How the items are linked:
QZ: δ>RT, ω>NT, φ>NM, ζ>JG, λ>MS, τ>SL
MF: δ>CN, ω>BH, φ>LS, ζ>ZR, λ>DP, τ>ZD
HM: δ>NM, ω>JB, φ>QR, ζ>HP, λ>TQ, τ>DQ
NG: δ>HQ, ω>RP, φ>NS, ζ>FH, λ>PM, τ>HN
GL: δ>QM, ω>CP, φ>DR, ζ>CT, λ>TR, τ>ZM
SF: δ>DG, ω>JM, φ>BG, ζ>BS, λ>PF, τ>HL
RT: δ>MC, ω>LD, φ>JG, ζ>JZ, λ>QP, τ>MM
GS: δ>QJ, ω>FZ, φ>NJ, ζ>BQ, λ>FG, τ>HB
QJ: δ>BD, ω>SQ, φ>BQ, ζ>JM, λ>BG, τ>RD
ML: δ>ZB, ω>GM, φ>GL, ζ>QM, λ>JJ, τ>TG
TR: δ>ML, ω>TM, φ>ZG, ζ>GL, λ>QT, τ>CP
MP: δ>ZL, ω>JJ, φ>MH, ζ>RN, λ>LP, τ>ML
LM: δ>CP, ω>LS, φ>BF, ζ>DP, λ>GD, τ>MQ
RN: δ>TQ, ω>ML, φ>QC, ζ>SG, λ>MP, τ>QM
PF: δ>MN, ω>QJ, φ>TC, ζ>SF, λ>RZ, τ>JM
PH: δ>FL, ω>FP, φ>ZF, ζ>CZ, λ>HQ, τ>BN
HS: δ>NS, ω>HD, φ>LD, ζ>NB, λ>JZ, τ>ZQ
CJ: δ>JN, ω>BM, φ>CC, ζ>SB, λ>DC, τ>JH
HH: δ>QQ, ω>SG, φ>MP, ζ>ZL, λ>DQ, τ>QR
FP: δ>LC, ω>PM, φ>FJ, ζ>BN, λ>LF, τ>NG
JG: δ>JZ, ω>SL, φ>NF, ζ>JQ, λ>QZ, τ>NH
JN: δ>BL, ω>DJ, φ>SB, ζ>HR, λ>CM, τ>DZ
RR: δ>BH, ω>CF, φ>DZ, ζ>MJ, λ>SJ, τ>CM
ZT: δ>FZ, ω>ZF, φ>NG, ζ>HQ, λ>GN, τ>LF
JH: δ>DZ, ω>MN, φ>TJ, ζ>PP, λ>BM, τ>DG
MM: δ>DS, ω>MS, φ>NH, ζ>HD, λ>LD, τ>QZ
SB: δ>HR, ω>JH, φ>PG, ζ>GB, λ>CJ, τ>PP
BF: δ>DP, ω>SJ, φ>JN, ζ>BL, λ>FR, τ>RR
DS: δ>RP, ω>QP, φ>HD, ζ>DH, λ>NB, τ>RT
DM: δ>HC, ω>HS, φ>RT, ζ>MC, λ>HG, τ>NB
DP: δ>ZM, ω>MQ, φ>BL, ζ>MF, λ>LM, τ>BH
DZ: δ>MJ, ω>DC, φ>PP, ζ>GZ, λ>DJ, τ>CJ
ZD: δ>DR, ω>BF, φ>TH, ζ>GD, λ>BH, τ>BL
LC: δ>GS, ω>ZT, φ>BN, ζ>NJ, λ>MR, τ>HQ
GB: δ>SJ, ω>PP, φ>BM, ζ>DJ, λ>SB, τ>CH
GM: δ>LP, ω>CN, φ>CP, ζ>TG, λ>CT, τ>QT
GD: δ>TM, ω>BL, φ>FR, ζ>LM, λ>ZD, τ>LS
BG: δ>BS, ω>FB, φ>GS, ζ>QJ, λ>TC, τ>SQ
NT: δ>LD, ω>QQ, φ>QH, ζ>SL, λ>NF, τ>PQ
ZP: δ>TJ, ω>TC, φ>RD, ζ>RZ, λ>HL, τ>BG
PP: δ>GZ, ω>DG, φ>RJ, ζ>CH, λ>JH, τ>CC
CP: δ>TG, ω>ZR, φ>DP, ζ>ZM, λ>TM, τ>PB
GT: δ>NH, ω>TQ, φ>HH, ζ>QQ, λ>QH, τ>HM
PR: δ>FB, ω>PH, φ>ZT, ζ>FZ, λ>NJ, τ>CZ
ZL: δ>PQ, ω>QR, φ>RN, ζ>TQ, λ>HH, τ>ZB
TH: δ>GD, ω>JN, φ>CF, ζ>FR, λ>MJ, τ>HR
MS: δ>QP, ω>NF, φ>JT, ζ>QZ, λ>HT, τ>NT
FH: δ>PH, ω>HN, φ>FM, ζ>ZF, λ>NG, τ>FJ
BQ: δ>JM, ω>HB, φ>PR, ζ>FB, λ>GS, τ>FL
DH: δ>HN, ω>RT, φ>ZQ, ζ>HG, λ>DS, τ>JZ
NL: δ>PF, ω>GS, φ>BC, ζ>TC, λ>RD, τ>BQ
MJ: δ>ZD, ω>CM, φ>GZ, ζ>TH, λ>RR, τ>JN
HT: δ>ZQ, ω>NM, φ>PQ, ζ>MS, λ>NH, τ>NF
LP: δ>HH, ω>QC, φ>TG, ζ>MP, λ>FC, τ>JJ
DC: δ>CM, ω>PG, φ>DG, ζ>CJ, λ>CH, τ>BM
SL: δ>MM, ω>PQ, φ>GT, ζ>NH, λ>NT, τ>JT
BC: δ>TC, ω>NJ, φ>MR, ζ>FG, λ>FL, τ>PR
DQ: δ>GT, ω>RN, φ>LP, ζ>HH, λ>JB, τ>SG
QR: δ>HP, ω>FC, φ>ML, ζ>ZB, λ>SG, τ>LP
FL: δ>NL, ω>LC, φ>CZ, ζ>BC, λ>HB, τ>NJ
LD: δ>NB, ω>HT, φ>SL, ζ>MM, λ>JQ, τ>MS
NJ: δ>BQ, ω>HQ, φ>GN, ζ>PR, λ>LC, τ>PH
HG: δ>FJ, ω>JZ, φ>QP, ζ>DM, λ>DH, τ>HS
NF: δ>JQ, ω>GT, φ>BP, ζ>NT, λ>NM, τ>QQ
NH: δ>HD, ω>JT, φ>QQ, ζ>HT, λ>SL, τ>NM
TG: δ>MP, ω>QT, φ>ZM, ζ>MH, λ>GM, τ>TR
GZ: δ>TH, ω>CJ, φ>CH, ζ>CF, λ>DZ, τ>SB
BN: δ>NJ, ω>NG, φ>HC, ζ>GN, λ>FP, τ>FH
ZM: δ>MH, ω>PB, φ>MF, ζ>CN, λ>CP, τ>ZG
RJ: δ>CH, ω>BS, φ>PF, ζ>MN, λ>TJ, τ>BD
FC: δ>DQ, ω>MH, φ>GM, ζ>LP, λ>QM, τ>QC
PM: δ>ZT, ω>FM, φ>JF, ζ>NG, λ>HC, τ>RP
TQ: δ>JT, ω>ZB, φ>SG, ζ>HM, λ>ZL, τ>JB
DG: δ>CJ, ω>QF, φ>BS, ζ>CC, λ>MN, τ>ZJ
QH: δ>SL, ω>ZL, φ>DQ, ζ>GT, λ>BP, τ>TQ
BL: δ>MF, ω>RR, φ>HR, ζ>LS, λ>BF, τ>MJ
ZF: δ>CZ, ω>FJ, φ>RP, ζ>LF, λ>FH, τ>HC
ZJ: δ>JH, ω>PF, φ>ZP, ζ>TJ, λ>QF, τ>SF
QM: δ>JB, ω>TG, φ>CT, ζ>FC, λ>ML, τ>MH
FZ: δ>SQ, ω>CZ, φ>HQ, ζ>HB, λ>PR, τ>MR
RP: δ>LF, ω>DM, φ>DH, ζ>HN, λ>FM, τ>MC
JM: δ>QF, ω>RD, φ>FB, ζ>HL, λ>QJ, τ>NL
FM: δ>ZF, ω>HG, φ>DS, ζ>RP, λ>NS, τ>DM
JQ: δ>HS, ω>NH, φ>NT, ζ>LD, λ>JG, τ>HT
QC: δ>SG, ω>GL, φ>QT, ζ>JJ, λ>MH, τ>CT
ZQ: δ>HG, ω>JG, φ>MS, ζ>QP, λ>HD, τ>JQ
CF: δ>FR, ω>SB, φ>DC, ζ>CM, λ>GZ, τ>GB
BS: δ>CC, ω>HL, φ>QJ, ζ>BD, λ>SF, τ>ZP
RZ: δ>RJ, ω>BG, φ>NL, ζ>PF, λ>ZP, τ>QJ
PB: δ>TR, ω>GD, φ>BH, ζ>ZG, λ>ZR, τ>LM
QT: δ>JJ, ω>DR, φ>PB, ζ>TR, λ>CN, τ>TM
BH: δ>ZG, ω>FR, φ>MJ, ζ>ZD, λ>MQ, τ>BF
NM: δ>JG, ω>QH, φ>HP, ζ>NF, λ>JT, τ>GT
SQ: δ>ZP, ω>BC, φ>HB, ζ>RD, λ>FB, τ>FG
SG: δ>HM, ω>QM, φ>JJ, ζ>QR, λ>RN, τ>FC
CN: δ>QC, ω>ZG, φ>ZR, ζ>QT, λ>ZM, τ>DR
TJ: δ>PP, ω>SF, φ>RZ, ζ>RJ, λ>ZJ, τ>BS
MH: δ>RN, ω>TR, φ>CN, ζ>QC, λ>TG, τ>GL
HP: δ>NF, ω>DQ, φ>ZB, ζ>BP, λ>HM, τ>HH
BM: δ>DJ, ω>RJ, φ>ZJ, ζ>JH, λ>PG, τ>MN
JF: δ>NG, ω>DS, φ>HS, ζ>NS, λ>MC, τ>DH
FJ: δ>BN, ω>JF, φ>DM, ζ>HC, λ>HN, τ>NS
CH: δ>CF, ω>CC, φ>MN, ζ>DC, λ>PP, τ>PG
MN: δ>DC, ω>BD, φ>SF, ζ>DG, λ>RJ, τ>QF
DJ: δ>RR, ω>CH, φ>JH, ζ>DZ, λ>GB, τ>DC
FB: δ>HL, ω>FL, φ>FZ, ζ>SQ, λ>BQ, τ>BC
HR: δ>LS, ω>DZ, φ>GB, ζ>SJ, λ>JN, τ>GZ
HQ: δ>HB, ω>LF, φ>FH, ζ>PH, λ>ZT, τ>FP
JB: δ>QH, ω>MP, φ>FC, ζ>DQ, λ>ZB, τ>RN
HB: δ>RD, ω>MR, φ>PH, ζ>FL, λ>FZ, τ>LC
HC: δ>GN, ω>NS, φ>MC, ζ>PM, λ>FJ, τ>FM
QQ: δ>HT, ω>HM, φ>ZL, ζ>PQ, λ>GT, τ>HP
HD: δ>DH, ω>QZ, φ>HT, ζ>ZQ, λ>MM, τ>JG
JZ: δ>JF, ω>MM, φ>JQ, ζ>HS, λ>RT, τ>HD
LS: δ>ZR, ω>MJ, φ>SJ, ζ>MQ, λ>BL, τ>TH
QP: δ>DM, ω>JQ, φ>QZ, ζ>RT, λ>ZQ, τ>LD
BP: δ>NT, ω>HH, φ>JB, ζ>QH, λ>HP, τ>ZL
HL: δ>ZJ, ω>NL, φ>SQ, ζ>ZP, λ>JM, τ>TC
LF: δ>MR, ω>HC, φ>HN, ζ>FP, λ>ZF, τ>PM
FG: δ>BG, ω>PR, φ>LC, ζ>GS, λ>BC, τ>FZ
RD: δ>RZ, ω>FG, φ>FL, ζ>NL, λ>SQ, τ>GS
DR: δ>CT, ω>DP, φ>GD, ζ>TM, λ>ZG, τ>MF
JJ: δ>QR, ω>CT, φ>TR, ζ>ML, λ>QC, τ>GM
SJ: δ>MQ, ω>GZ, φ>DJ, ζ>RR, λ>HR, τ>CF
GN: δ>PR, ω>FH, φ>PM, ζ>ZT, λ>BN, τ>ZF
NB: δ>FM, ω>ZQ, φ>MM, ζ>DS, λ>HS, τ>QP
HN: δ>FP, ω>MC, φ>HG, ζ>FJ, λ>RP, τ>JF
MR: δ>FG, ω>GN, φ>FP, ζ>LC, λ>CZ, τ>ZT
ZB: δ>BP, ω>LP, φ>QM, ζ>JB, λ>QR, τ>MP
CT: δ>FC, ω>ZM, φ>TM, ζ>GM, λ>GL, τ>CN
QF: δ>BM, ω>RZ, φ>HL, ζ>ZJ, λ>BD, τ>PF
FR: δ>LM, ω>HR, φ>CM, ζ>BF, λ>TH, τ>SJ
JT: δ>QZ, ω>BP, φ>HM, ζ>NM, λ>PQ, τ>QH
NS: δ>FH, ω>DH, φ>NB, ζ>FM, λ>JF, τ>HG
TC: δ>SF, ω>BQ, φ>FG, ζ>BG, λ>NL, τ>FB
MC: δ>PM, ω>NB, φ>JZ, ζ>JF, λ>DM, τ>DS
TM: δ>GM, ω>MF, φ>LM, ζ>CP, λ>DR, τ>ZR
BD: δ>PG, ω>ZP, φ>JM, ζ>QF, λ>BS, τ>RZ
CC: δ>SB, ω>ZJ, φ>BD, ζ>PG, λ>DG, τ>TJ
MQ: δ>PB, ω>TH, φ>RR, ζ>BH, λ>LS, τ>FR
CZ: δ>BC, ω>BN, φ>LF, ζ>MR, λ>PH, τ>GN
ZG: δ>GL, ω>LM, φ>ZD, ζ>DR, λ>PB, τ>DP
PQ: δ>MS, ω>HP, φ>TQ, ζ>JT, λ>QQ, τ>BP
CM: δ>BF, ω>GB, φ>CJ, ζ>JN, λ>CF, τ>DJ
PG: δ>GB, ω>TJ, φ>QF, ζ>BM, λ>CC, τ>RJ
ZR: δ>QT, ω>ZD, φ>MQ, ζ>PB, λ>MF, τ>GD

The rows follow the links: the fewer symbols apart two items are, the more alike their rows tend to be.

Each row is also shifted at random along 9 hidden directions that mean nothing.

Some items, each with a row of numbers:
JG: -558   169   364  -183    50   228  -164   148   389    85   -91  -155  -214   161   -79  -162   205    62  -168    91    12   -70    -2    11   387  -135  -309  -131   -57  -114    -1   -22     4  -205  -102    55   -26   -25  -362   -24   -16  -243  -207  -119   -37  -168   208   113   214   640  -142   -94  -119   150   -37
PG:    9   -88   -62  -387  -526  -196   270   -15  -182   -23  -344   209  -252  -221   -44  -372   -13  -394   392   -89  -116   162  -158   -72  -223  -107   284   123   100   -35  -152   112    -1  -159   -71   -80   265   413   323    46  -310   518  -272    74   -62    29  -150    27    -4  -369    89   438  -138   195  -127
TQ:  571  -203  -181   172   293  -145   357  -147  -154   218   130   153  -193  -722  -138   -36   -59  -182   195   -79   -51  -104   123   150  -368   251   142   170   109   307   120   122   159   298  -251     9  -264   -19   266   169  -118   231   402   175    28  -109  -152   -35  -376   -79    95   109    95   -25   514
JZ:  180   282   259   273   130   251  -269    17   174   123    96    57    18   465  -157   -37    78   278   -78   -49  -109  -243   150   258   118    74   -27  -199   -18  -145   246   -20   -31     4  -108  -133  -239  -395  -234   -67   360   275    43     9  -218  -149   -19   136    55   430    34   -98   200   -60   233
QR:  260  -231  -119   394   270  -190    48    12  -171   156   101   120   192   -60   145   440   -41  -103  -169   109   262   352    35    98   154    93  -166   354  -100   118   -60   -15   189   162  -186   174   371    16    21    77   124   -56   300   -11   280   -18    71   -66  -277   335    12  -515   347  -334  -407
NG: 1273  -160    10  -126  -127    83   157    84   337    96  -151   -70   -85   -22  -142  -387    65    81   254   -97  -212  -234    -4    64  -145   118    17  -267   -36    93   162   163   -92  -235   145    91  -157  -245    30   -62  -349   223  -385   171  -352  -108   -71   367    50   -64   119   384  -185   290    88
DH: -375    20  -188   222   254    85    52   -81    27    27    74    87   -14  -135   -46    91   -59   100    98   -96  -197  -138   -27   246  -287   253   225  -137    25   106   320   147   -13   210     3   -73  -255  -267   175    40   221    56   111   283  -205   -59  -110   107  -285  -221   147     0    31   -62   195
QZ:  244    68   269     0   190    69   -12    59   129    61    70   -60  -165  -395  -103  -199    72   -72    -9    45   -26  -104   124   -35   166     5  -151    10    -8    92    21    85    47    23   -98    70  -174    23  -259   -40  -116    -2    89    16    36  -179   -16    -7   -86   279   -30   -16     2    69   386
NL:  158    93  -145  -304   -32  -197    71     9  -246  -118    31   -54  -199  -622   -67  -291  -120  -141   291   -63   -66   -71   181  -223  -335   145   313    -9   235   125   -41   201   -98   160    82    31  -247   267   130  -115  -375   171   239    51   -37   153  -240  -130  -145  -623   237   266  -195   232   606
BD: -948   -11  -551    94   213  -232   -78   -90  -156   182    22   195  -251  -110   308   651  -281  -156   231   -50    -5    30  -394   162  -307   122   439   180   339   -64   129   175    88   239  -235  -187    45    94   435   107   396  -603   156    85   -65    99   200    90  -286   -37   310  -468  -332   -95  -372
BS: -310   -51   -49   157  -394  -113   -82  -154  -205   162    95   -68   -59   321   109   277  -286  -150    -8  -189   155  -437  -427  -129   131  -187   155   231   198  -142     2   -11  -191   221    47  -203   -75   296  -171   -85   187  -229   102   -91    49    21   174    70    49   -54   167  -204  -388   -36   230
MP: -197   314  -544  -370   319     2  -130  -109  -268  -373  -119     2  -100  -254   301   501     9   264    27   125   161   320    52    91  -352   289   122   -89    37   349    18    96    66   549   186   169   -90   -15   390   125    99  -685   368   228    17   219  -122   -36  -540  -818   104  -439  -261   171  -156
BF: -517   -32   329    98  -536    91   -19   -88   -86     1    49    76   195   458   -88  -122    29   -29  -150  -151    59  -304  -161  -165   262  -304  -101   119  -210  -192  -172  -211   -26  -192    83  -125   -17    70  -224   -63    63   345  -255  -114   118  -115    -6   -42   337   100  -253   249   -42   -30   249
ZP: -342   217    75    61   233     7  -283    78    63   -49   143  -216   142   168    76    48   -53   254  -101   150    87   -22   209  -148   152   -86  -113   -98   119  -174   -51   -91   -97   -44    44   -48   -48  -106  -236   -88   112  -259   111  -327   -44   141   126  -151   228   255    37  -201   118   -99   -62
RJ:  251   329   -69   -62   402   -75  -113    76   -51   -92    13   203   -35  -473    14  -251    38   105   285   139  -248   238   398    19  -333   109   239  -137   121  -107   -18    87   151  -154  -199  -134   -81  -167   293    71   137   304    -1   -92  -179    65  -167  -241   -17    97    55   144   338   -72    15
QQ:   93  -161   110   -45   -81   -51   430   -38   -91    25  -140    70   -89  -538  -268  -511   121  -329    57   -11  -163   216   171    36  -176    52    18    77   -40   137     4    27    70    18  -177    48   122   250   159   172  -238   724    72   118   105   -54  -225  -174  -142   -75  -112   422   349   -88   179
MJ:  108   179  -386  -216  -329   -61    31  -126  -382  -107  -373   587  -146   417    33   175     3   -79   368  -120  -146   393  -122   435  -531   159   554     0    59   -77    48    53   121    43  -179  -244   307   -39   716   149   289   661   -84   299  -174    98  -295   100  -255  -602   164   146   117    40  -493
GT:  -33   -74   -38   119  -540    67   194  -230  -142   298  -157   156  -229   260  -141     7   -43  -182    66  -308   -23  -440  -410   187   -80    22   174   147    30    26   152    66   -30   258  -118  -113  -124   152    67   128   179   385   -12   233   -62  -162   -25   276  -191   -25    39    74  -302    56   393
QC:  984  -339  -411   179  -352   -18   357  -257   -93    82  -170    99   172   137   117   197   -73    96   113  -180    67  -222  -377   132  -297   111    25    60  -211   291   109     6    33   242   254    85    23  -189   369   222   -10    31  -232   319  -149   -87   -39   335  -301  -438     6    73  -225     8  -129
PP:   58   321   -76  -292   294  -163  -250   161  -107   -68  -121   339  -273  -272   106    32    55  -126   279   173   -90   528   233   103  -147    44   259    53   189  -177  -135   134   230  -214  -365  -103   237    84   306     0    98    95    21   -88   -15    65   -76  -151   -65   197   117  -138   169    29  -379
GZ: -338  -107   381   164   216  -145  -173   137    61   302   295   119  -196   -36   -15   240   -67  -396  -143    60   145    17   -75   -92   509  -339  -132   390   156  -320  -235  -117   177  -328  -497  -171   136   265  -357  -115    78  -305   133  -413   373  -146   333  -214   368   967   -97  -265    56  -164   -50
HB:   95   525    53  -198   298  -106  -415   215  -366  -288    96    82  -130  -318   -45   -25    11  -208  -135   120  -140   554   401   -98   -30   184   377    33   258  -262   -54   163   -13    35  -263   -35   108   445    -5  -201   247   278   481   -34   255   312  -236  -486  -124  -162   122  -198   300  -174   172
GL:  358  -322  -663  -167   -23  -172   404  -189  -223    20  -232   265  -223  -268   120   399   -71  -261   240  -102   -22   297  -331   297  -570   242   346   137    73   288    80   104   150   273   -98    27   183   131   742   272   -50  -173    89   380    34    87   -82   136  -446  -667   121     0  -217    67  -452
CJ:  272   -93   270   244    68  -327   -76   159  -292   229   152   413   -43  -209   -54     8   -96  -483   122    44    58   355   180   -11   198  -121   123   482   122  -247  -231    41   224  -251  -508  -130   379   295   -57  -128    -7   644   227  -202   299   -91   -63  -274    50   544    87  -112   471  -256   -79
ZG: -356   291    17   -74   421   144  -217    13   106     9   171   151   -20    51   -65    42   184   397     0    55   -39   -92   375   125  -169   143   -20  -227   -48   -25   -35  -108   243  -190  -183   -28  -388  -545   116    53   121   -64    45  -128  -130   -32   -32    -8   169   346  -138    70    64   152   236
LD: -990    44   274    70   220    52  -135    61    29   -94   185  -251    39  -115    14    98    -5   -23  -287   112   168    11    77  -130   398  -103  -278    64   -17    64   -19   -30   -93   198    91    99   -64   150  -472  -133   -29  -380   323   -97   246   -32    78  -173   -44    76   -47  -309    43   -77   218
HP:  527  -369   157   729    -3    52   254  -203   -36   -29   286  -349   741   122    24    -6  -121   318  -346    45   280  -310    92  -172   268  -107  -539    86  -332   289    58  -257  -171   389   487   127   -51  -289  -446    69   -35    46   203   -89   108   -89     8  -125   -66   -80  -160  -110   466  -431   212
GN:  240  -315  -144   592    92  -132  -104    62    46   422   152   155   130   478    66   482  -191   -95   -41  -114    17   -17  -237   263   110   150   128   194    63  -162   218   105    15   -73  -206   -15   246  -176    -7   -90   325    68    26    93   -40   -48   170   265   -79   502   267  -414   127  -287  -414
FR:  259  -420  -103   136   -17   -98   468  -114    81    72    42   161   146  -451   -42  -238   -31   -91   249   -64  -145  -128   -26   -18  -279   -49    -6    41  -165   170   -50   -59   148  -206    53   -47   -65  -218   291   151  -276   226  -310    82   -77  -157   -77    12    63  -117  -130   537   101   -25    28
MR:  527  -244    60  -215   -67   -26    92    83   274   131    22  -309  -321  -175   -72   -60   -77  -340   -86   -53   -80  -173  -314  -174   181  -133   -19    -1   201   -95    28    62  -180  -128   -32    19   -43   394  -205   -93  -222  -543   -92   -57   114    55   284    62   221   135    19    81  -466   143    28
HM:  -93  -202  -220  -183   141   -15   271  -103   123    88  -112  -130  -287  -306    34   170    16  -158     2    25    66    15  -243    93   -89    23   -74    43    99   226    61    15    29   232   -70    69    -8   169   157   201  -118  -578   120    74    69    -8   196    87  -184   -44   -13  -106  -274   100  -164
ZL: -470    -4  -149    32   101    83    91  -112   -26   -24   -44   -94    83   112    33   143    41   206   -98    46   129    17    29   116   -80    80  -145   -61   -47   190    60   -86     7   268    74    84   -15  -155    76   158    60  -170   161    25   -22    38    12    46  -157   -95   -37  -153    51   -28  -105
SQ:  606   188   186   192    90   -52  -284   155   -26    12   166   -77   215    28    15  -147   -25   146   -49    76    12   -33   298  -195   161    18   -42   -16    35  -184   -56    32   -42  -136    19    38   -34   -77  -264  -181    51   234    38  -191   -52    57   -35   -94   139   316    62  -101   220  -107   202
NS: -533   132   162   339   -33   195  -185   -51   101   116   232   -17    88   146   -84   -30   -36   182   -87  -190  -151  -558   -71    16    61    89    65  -114   -77   -85   221    91   -78    36    98   -62  -446  -260  -256  -129   284   115   -78   158  -154  -178   -34   161    -8   154    11     9  -151   -24   648
PM:  622   163   -35   -24   271   -86  -201   188  -103     0    -1   237  -174  -178   -51    53    15  -160   120    19  -168   373   202   183   -96   278   323    25   132   -86   110   263    89   -50  -264    33   115    71   119  -152    99   341   189   198    11    34  -197   -16  -244     2   238  -153   189   -15   -44

From each start, follow one symbol. Which item do you reach?
Answers are names.
new walk
-367   102    25  -189    10   109   -15    -2   138   119  -135    59  -394   101  -129    -4    57   -80    90   -72  -103   -81  -123   267   -52    79   138  -104   138   -17   170   103   -23    59  -184   -78  -106    21    45    16    62    -8    31   146  -126   -78    19   202   -95    70   123    -1  -201   196    68
ω -> JQ
new walk
 -13   361   107  -356   114    64  -227    30    41    10   -38   235  -416   108   -71    -6    98   -20   169    16   -89    30    97   151   -72   -81   198   -97   211  -239   -77   -48   126  -204  -358  -257  -144   -41   117     1   138   -46    14  -165   -67   -14    32   -61   226   265    -6    89  -111   207    34
ω -> GB
new walk
  74   -30  -114    85  -170   -74  -122   -69   -68   -62    72  -277   188   328   195   234  -229   186   -38    -1   229  -222  -167  -186   123  -131   -73     4    94    14    -6   -47  -248   251   349   -26    -9    28  -202  -104   -13  -425    98  -154   -43   135   139    38    53  -290   170  -242  -206    -7   -51
τ -> TC
new walk
-962    57  -216   283  -370    35  -232   -92  -166   182    21   203     1   577    71   410  -163    71    62  -317   -33  -396  -382   209   -75   211   371    63    18   -62   272   215   -98   215    87   -40  -161  -126    45  -154   376   166   -37   365  -185   -70   -66   414  -274  -230   283  -260  -381    50   253
δ -> GN
new walk
-469   -13    39    12  -109    13  -156   117   144   -92    15  -318   228   155   139   -30   -35   110  -185    75    61   -26   -84  -290   249  -110  -175   -74   -50  -124   -68   -27  -162  -130   274   120   123    81  -247  -119   -40  -328  -223  -149     4   127   168    -1   216    93   -41  -106  -119   -62  -197
λ -> FG
new walk
 404   259   -52  -270   359    75  -222   156   207   136  -110   190  -628  -227   -15   201    96  -293    74     1  -271   208  -174   291   -36   157   319   -65   270  -206   187   261   121  -109  -479   -97   -34   185   162    -5   302  -383     5   188   -27   -61   137   104  -156   399   124  -257  -286   113  -166
φ -> JZ
new walk
 -51  -268  -383   163   340  -285    61     7   -11    35    30   147    98  -318   375   448  -196   -45   262   145   103   273  -143    29  -118    -2    23   216    42   136   -55    85   150    29    11     7   288  -102   281    70   -30  -538   -37    -8   -19   -16   137    34  -235   -43   174  -358    27  -128  -672
φ -> MN
new walk
  37   -72   -40   248   264  -108   102   -83    42    55   307  -110   112  -630    84  -108  -192    62   150     5   -62  -403    43  -253  -120   -72    -5    27    82    85     1    25   -12    42    98   -94  -393  -113   -56    15   -48  -274    28  -132   -73   -71    64  -152    38    55    18   109   -53   -83   480
ω -> SF
new walk
 -27    77    73     7   -27    65   -74    68    84   107    56   -29   -88   176  -209  -212    19     2    -4  -104  -183  -143    95    52   -63   115   171  -162   121  -168   134    50   -96  -160  -107   -62  -154   -53   -41   -92    37   336   -14    -3  -135    73   -42    66   182   145    80   204    13    47   259
δ -> FL
new walk
-481   -77    44   257    46   -61   -55    94    23   -51   200  -248   344  -126    68  -102   -85    72  -169    46   -19   -86    83  -305   143   -13   -95     0   -74   -77   -19    10  -124   -65   224   101   -22    31  -233  -110    -7   -52   -59  -103    58    97    43  -134   119    71   -42    -7    95  -201   100
ζ -> FG
new walk
 547   175   263  -400   -79  -110  -235   180    50   106    11  -160  -484  -132   -67  -104   -24  -337   -10    17    59   -50   -63  -235   323  -206    41   119   350  -266  -176    61   -81  -149  -266   -69   -30   550  -333  -195  -167  -318   140  -305   177    78   218  -106   276   380    87   -91  -382   230   245
δ -> BD
new walk
 -17  -128    36   244   -83    45    71   -90    36   295    27    31    22   254   -65    84    34    74   -78   -91   129  -249   -60   113    81    23  -157    99   -75    50    43   -79    77    71  -129    48   -54  -178   -69   112    84   115    29   -14   -20  -146    99   209   -18   423   -49  -109     5   -28   113
τ -> SG
new walk
-267  -378  -104   376   -29  -174   212    70   -49   209    30   226    98  -221   -45     1   -91  -312   111  -112  -175   138   -98   116   -90   191   202   211   -64    23   138   218    69   -89  -115    83   220    40   144   -48   -18   514   -75   300    26   -95  -124   112  -242    31   146    51   200  -195  -112
ω -> MC
new walk
-137   -67   127    84  -103   194    19   -69   116   -92    51  -174   364   529   -48   -20   122   365  -269    44   150  -124   110   -41   150  -135  -372  -164  -262    25   -85  -323   -36   -95   232    56   -33  -327  -165    48   -18   -39  -124  -191    18    29    56   -16   323    67  -287   126   162   -44  -105
τ -> ZG
new walk
 301  -277  -218   291   178   -97   214   -25    35  -100   166  -247   361  -392    50  -117  -173   105     1     9  -105   -99    89  -178  -213   139    12  -111   -41   169   132    59  -159   100   340   100  -114  -129    33   -17  -152   -78    11    82   -83   116   -73   -82   -92  -395    69   136   127  -172    95
λ -> NJ
new walk
 372   -25    -9  -139  -239    26   -20   -14    82    95  -235   242  -135   578    40   168    37   -89   110    -7    -1   166  -247   235    36  -189    62    26    23  -213   -62  -126    68  -238  -183  -215   340   -13   199    89   160    28  -285   -89   -67   -33   136   134   199   207   -29    14   -23    33  -675
δ -> LS
